Below is a small trained network, with its code and all its weights. Each question gives an input and a target symbol and asks what happens when units are switched off, that is, made to give their printed mean instead of their output.

import numpy as np


def w(rows, s, z=0):
    codes = np.array(rows[::2]) - 128.0
    scale = np.full(codes.shape[1], s)
    scale[-1] = z or s
    return codes * scale


def norm(h):
    return h / np.sqrt((h * h).mean(-1, keepdims=True) + 1e-5)


def f(y):
    return np.maximum(y, 0)


def softmax(a):
    e = np.exp(a - a.max(-1, keepdims=True))
    return e / e.sum(-1, keepdims=True)


def log_softmax(a):
    a = a - a.max(-1, keepdims=True)
    return a - np.log(np.exp(a).sum(-1, keepdims=True))


def net(x, mask):
    ids = ['αβγεζθλμξπστψω'.index(c) for c in x.split()]
    T = len(ids)
    res = E[ids] + P[:T]
    u = 0
    for l in range(2):
        r = norm(res)
        for j in range(2):
            rows = slice(4 * j, 4 * j + 4)
            q, k, v = (r @ M[l][rows].T for M in (Q, K, V))
            z = softmax(np.where(np.tri(T) > 0, q @ k.T / 4**0.5, -1e9)) @ v
            o = O[l][rows]
            res = res + np.where(mask[u + j], z, o[:, -1]) @ o[:, :-1]
        u += 2
        y = f(norm(res) @ A[l][:, :-1].T + A[l][:, -1])
        res = res + np.where(mask[u : u + 4], y, B[l][:, -1]) @ B[l][:, :-1]
        u += 4
    return log_softmax(norm(res)[-1] @ U[:, :-1].T + U[:, -1])


Q, K, V, O, A, B = {}, {}, {}, {}, {}, {}
E = w([
[76,56,208,163,82,208,13,84,112],'α',
[108,170,160,123,125,85,144,135,154],'β',
[58,163,127,98,137,130,139,180,178],'γ',
[85,151,155,95,127,90,75,81,188],'ε',
[87,79,191,109,146,200,179,98,206],'ζ',
[121,160,137,179,123,140,172,36,187],'θ',
[185,191,158,121,151,251,75,127,118],'λ',
[48,158,110,73,175,192,175,84,180],'μ',
[136,136,201,127,219,164,105,69,81],'ξ',
[198,101,138,188,45,150,109,120,164],'π',
[72,87,100,166,83,127,78,81,103],'σ',
[111,152,138,155,75,72,150,118,13],'τ',
[78,57,117,117,103,100,172,149,208],'ψ',
[66,191,74,96,69,192,145,144,78],'ω',
],0.015)
P = w([
[75,239,255,141,106,61,170,191,151],'0',
[93,174,214,191,163,62,127,178,159],'1',
[79,158,170,187,129,138,97,134,164],'2',
[57,120,121,200,152,154,100,139,159],'3',
[70,96,118,166,140,171,113,120,138],'4',
[83,88,113,151,108,177,121,96,91],'5',
[108,69,105,128,97,207,143,93,65],'6',
[162,84,140,56,75,159,142,82,67],'7',
[181,64,138,34,75,144,143,47,57],'8',
],0.0071)
Q[0] = w([
[158,130,65,116,96,122,193,206,154],'0.h1',
[104,221,242,89,149,178,157,7,191],'0.h1',
[204,109,66,142,186,156,97,192,39],'0.h1',
[141,20,227,154,64,117,153,95,97],'0.h1',
[72,158,195,150,66,82,116,49,175],'0.h2',
[159,115,167,95,74,146,105,50,179],'0.h2',
[166,195,139,110,151,101,93,158,103],'0.h2',
[121,145,254,88,119,153,85,4,165],'0.h2',
],0.0075)
K[0] = w([
[77,147,174,206,82,117,109,117,134],'0.h1',
[172,58,72,73,121,157,105,99,34],'0.h1',
[122,229,204,154,146,128,102,160,141],'0.h1',
[129,114,125,3,118,136,127,150,150],'0.h1',
[182,86,2,84,129,101,151,84,144],'0.h2',
[188,100,111,88,150,136,170,122,84],'0.h2',
[159,238,149,134,85,125,143,76,114],'0.h2',
[175,60,50,98,133,175,173,56,56],'0.h2',
],0.0081)
V[0] = w([
[71,114,46,58,46,118,165,192,184],'0.h1',
[98,124,171,132,199,121,175,90,41],'0.h1',
[48,62,110,213,16,53,169,73,84],'0.h1',
[155,210,47,152,59,106,45,164,50],'0.h1',
[133,10,176,123,149,158,88,166,94],'0.h2',
[69,69,56,65,125,93,66,225,145],'0.h2',
[208,153,93,182,149,230,253,168,57],'0.h2',
[144,101,162,181,60,108,169,216,186],'0.h2',
],0.0064)
O[0] = w([
[222,173,90,63,145,158,106,139,203,99],'0.h1',
[47,82,115,123,206,106,171,80,130,154],'0.h1',
[172,25,70,120,130,103,45,53,189,171],'0.h1',
[162,186,163,208,108,87,85,57,110,20],'0.h1',
[127,92,219,172,134,129,160,78,151,45],'0.h2',
[200,202,139,91,121,95,157,69,170,10],'0.h2',
[87,142,58,255,134,182,149,198,191,2],'0.h2',
[98,100,129,119,34,138,94,96,201,111],'0.h2',
],0.0079,0.0061)
A[0] = w([
[166,134,220,105,168,90,70,46,139,91],'0.n1',
[151,125,205,64,146,221,121,139,128,6],'0.n2',
[114,192,2,133,178,113,175,182,155,195],'0.n3',
[166,35,3,128,109,76,103,195,72,51],'0.n4',
],0.0051,0.0013)
B[0] = w([
[124,219,254,98,181,154,45,197,74,255],'0.n1',
[122,172,232,235,85,204,106,63,141,203],'0.n2',
[185,107,63,117,229,175,33,29,104,192],'0.n3',
[35,110,113,106,16,118,108,74,133,212],'0.n4',
],0.0055,0.0032)
Q[1] = w([
[144,196,182,247,161,123,128,206,110],'1.h1',
[255,149,87,153,118,87,105,115,202],'1.h1',
[143,192,93,207,104,96,106,199,77],'1.h1',
[94,80,89,70,238,211,213,65,107],'1.h1',
[141,178,149,135,156,150,143,196,61],'1.h2',
[111,173,197,150,126,77,115,220,63],'1.h2',
[81,1,147,101,115,173,54,70,186],'1.h2',
[212,189,182,115,111,97,113,216,219],'1.h2',
],0.008)
K[1] = w([
[178,209,170,169,127,113,98,255,99],'1.h1',
[196,113,166,142,55,47,83,86,160],'1.h1',
[114,159,110,200,150,118,103,214,151],'1.h1',
[165,30,120,128,133,209,215,42,71],'1.h1',
[68,143,233,179,168,134,111,169,122],'1.h2',
[86,193,127,142,167,168,76,177,147],'1.h2',
[185,69,83,98,108,107,148,124,58],'1.h2',
[74,160,159,95,146,63,32,139,159],'1.h2',
],0.008)
V[1] = w([
[202,79,138,144,91,123,152,239,176],'1.h1',
[41,135,184,80,149,174,52,158,232],'1.h1',
[209,34,157,213,45,168,130,125,148],'1.h1',
[129,135,39,128,56,45,58,195,140],'1.h1',
[123,148,158,105,69,92,130,140,34],'1.h2',
[112,119,135,130,119,254,82,127,133],'1.h2',
[203,90,181,169,32,176,162,159,139],'1.h2',
[147,80,88,114,109,37,124,224,115],'1.h2',
],0.0065)
O[1] = w([
[18,148,168,93,148,193,103,65,191,41],'1.h1',
[130,125,142,185,53,232,185,138,100,254],'1.h1',
[63,124,178,70,122,119,93,193,149,46],'1.h1',
[55,184,84,110,136,148,79,67,94,90],'1.h1',
[44,178,113,252,125,143,183,51,92,154],'1.h2',
[133,253,122,153,70,64,97,200,107,173],'1.h2',
[191,153,154,194,19,80,114,135,150,62],'1.h2',
[109,104,119,143,21,128,221,2,184,107],'1.h2',
],0.0069,0.0083)
A[1] = w([
[178,134,128,71,68,97,168,100,77,153],'1.n1',
[64,242,137,243,142,93,121,115,179,149],'1.n2',
[55,92,1,125,126,206,105,134,165,4],'1.n3',
[214,104,139,137,21,86,61,97,225,150],'1.n4',
],0.0062,0.0017)
B[1] = w([
[35,241,140,54,136,105,164,38,103,217],'1.n1',
[193,153,63,195,119,171,151,177,220,170],'1.n2',
[149,128,102,44,81,70,68,141,119,252],'1.n3',
[210,113,105,121,148,2,225,125,131,177],'1.n4',
],0.0084,0.0047)
U = w([
[176,67,220,169,92,201,50,129,79,31],'α',
[69,170,87,132,117,142,209,69,151,80],'β',
[113,205,125,102,115,167,155,128,177,125],'γ',
[91,195,208,52,193,134,115,75,82,177],'ε',
[100,66,229,76,94,204,185,170,172,70],'ζ',
[84,78,84,76,66,92,59,196,78,141],'θ',
[122,206,169,199,126,113,105,240,118,251],'λ',
[198,130,46,59,217,169,178,190,92,39],'μ',
[47,69,145,145,220,83,192,181,83,96],'ξ',
[186,150,147,182,2,59,144,157,162,131],'π',
[213,72,152,121,186,34,70,110,137,151],'σ',
[101,82,64,212,155,75,131,22,145,122],'τ',
[182,101,142,49,118,84,174,121,247,153],'ψ',
[189,219,48,160,192,94,76,125,162,194],'ω',
],0.0084,0.0028)

Each question gives the input, a string of symbols that net reads in full, and the target symbol t.
The units are the heads (4 rows each of Q, K, V and O) and the neurons (one row each of A and B). Each row of codes is followed by its name. A weight is (code - 128) times the scale printed after its matrix; where a second scale follows, it is the last column's (O, A, B and U).
mask holds one flag per unit, layer by layer, with each layer's heads first. A switched-off unit (its flag False) gives its mean, the last column of its rows in O or B, instead of its output. The means were averaged over made-up inputs and are rounded, as every weight is.
A unit's drop is (log p(t) with every unit on - log p(t) with that unit switched off) / (log p(t) with every unit on - log p(t) with every unit switched off).
The circuit of an input: a set's keep is (log p(t) with only the set's units on - log p(t) with every unit switched off) / (log p(t) with every unit on - log p(t) with every unit switched off). Starting from all 12 units, units are removed one at a time, each time the one whose removal leaves the highest keep (on an exact tie, the one counted first), for as long as the keep stays at least 0.8.
units of the circuit, in order: the units of the circuit, biggest drop first
most important unit: the unit with the biggest drop
heads that matter: for each layer, one digit per head in row order, 1 if its drop is at least 0.15 and else 0, layers parted by /
input θ γ ε β ε ε γ, target ε: units of the circuit, in order : (0.h2, 1.n1)
input ε ε γ ε β β β ε μ, target μ: units of the circuit, in order : (0.h2, 1.h1)
input λ β ε, target λ: heads that matter : 10 / 00
input ψ τ β τ μ, target τ: most important unit : 0.h1
input ε β θ π γ ε, target π: heads that matter : 00 / 01
input σ ε ε τ μ γ β, target μ: heads that matter : 01 / 00
input β σ π ω ε, target ω: heads that matter : 00 / 00
input ε ε λ β, target λ: heads that matter : 10 / 01
input β λ ε θ ω ε ε, target ω: units of the circuit, in order : (0.h2, 0.h1)
input ε ε ε ζ γ β ζ β γ, target ζ: units of the circuit, in order : (1.h1, 0.h2)
input α ε β, target ε: heads that matter : 01 / 00
input θ θ β ψ ε θ, target ψ: heads that matter : 10 / 00
input θ γ μ ψ ε γ, target ψ: units of the circuit, in order : (0.h1, 0.h2)
input λ θ ε, target λ: units of the circuit, in order : (0.h1, 1.n2)
input ε μ γ μ ε α ε σ β, target σ: units of the circuit, in order : (0.h1)
input ε μ ε β β λ, target λ: units of the circuit, in order : (0.h1, 0.h2)
input ε σ ε ε ε θ ε ε σ, target ε: units of the circuit, in order : (0.h2, 1.n1)
input ε ω β ψ ε β π ε ξ, target ξ: units of the circuit, in order : (0.h1, 0.h2)
input ε σ ε θ, target σ: units of the circuit, in order : (0.h1, 1.h2)
input τ τ ε ζ γ γ, target ζ: units of the circuit, in order : (1.h1)
input ε ξ β ε ε γ ε ε τ, target ε: units of the circuit, in order : (0.h2, 1.n1)
input ξ ε τ ε, target τ: heads that matter : 00 / 01
input β ε θ τ ζ ε θ β, target θ: heads that matter : 01 / 00
input θ ζ ζ ψ θ ε, target ψ: heads that matter : 10 / 01
input ε ζ ε β, target ζ: heads that matter : 10 / 10
input ξ ε ε λ θ, target λ: heads that matter : 10 / 00
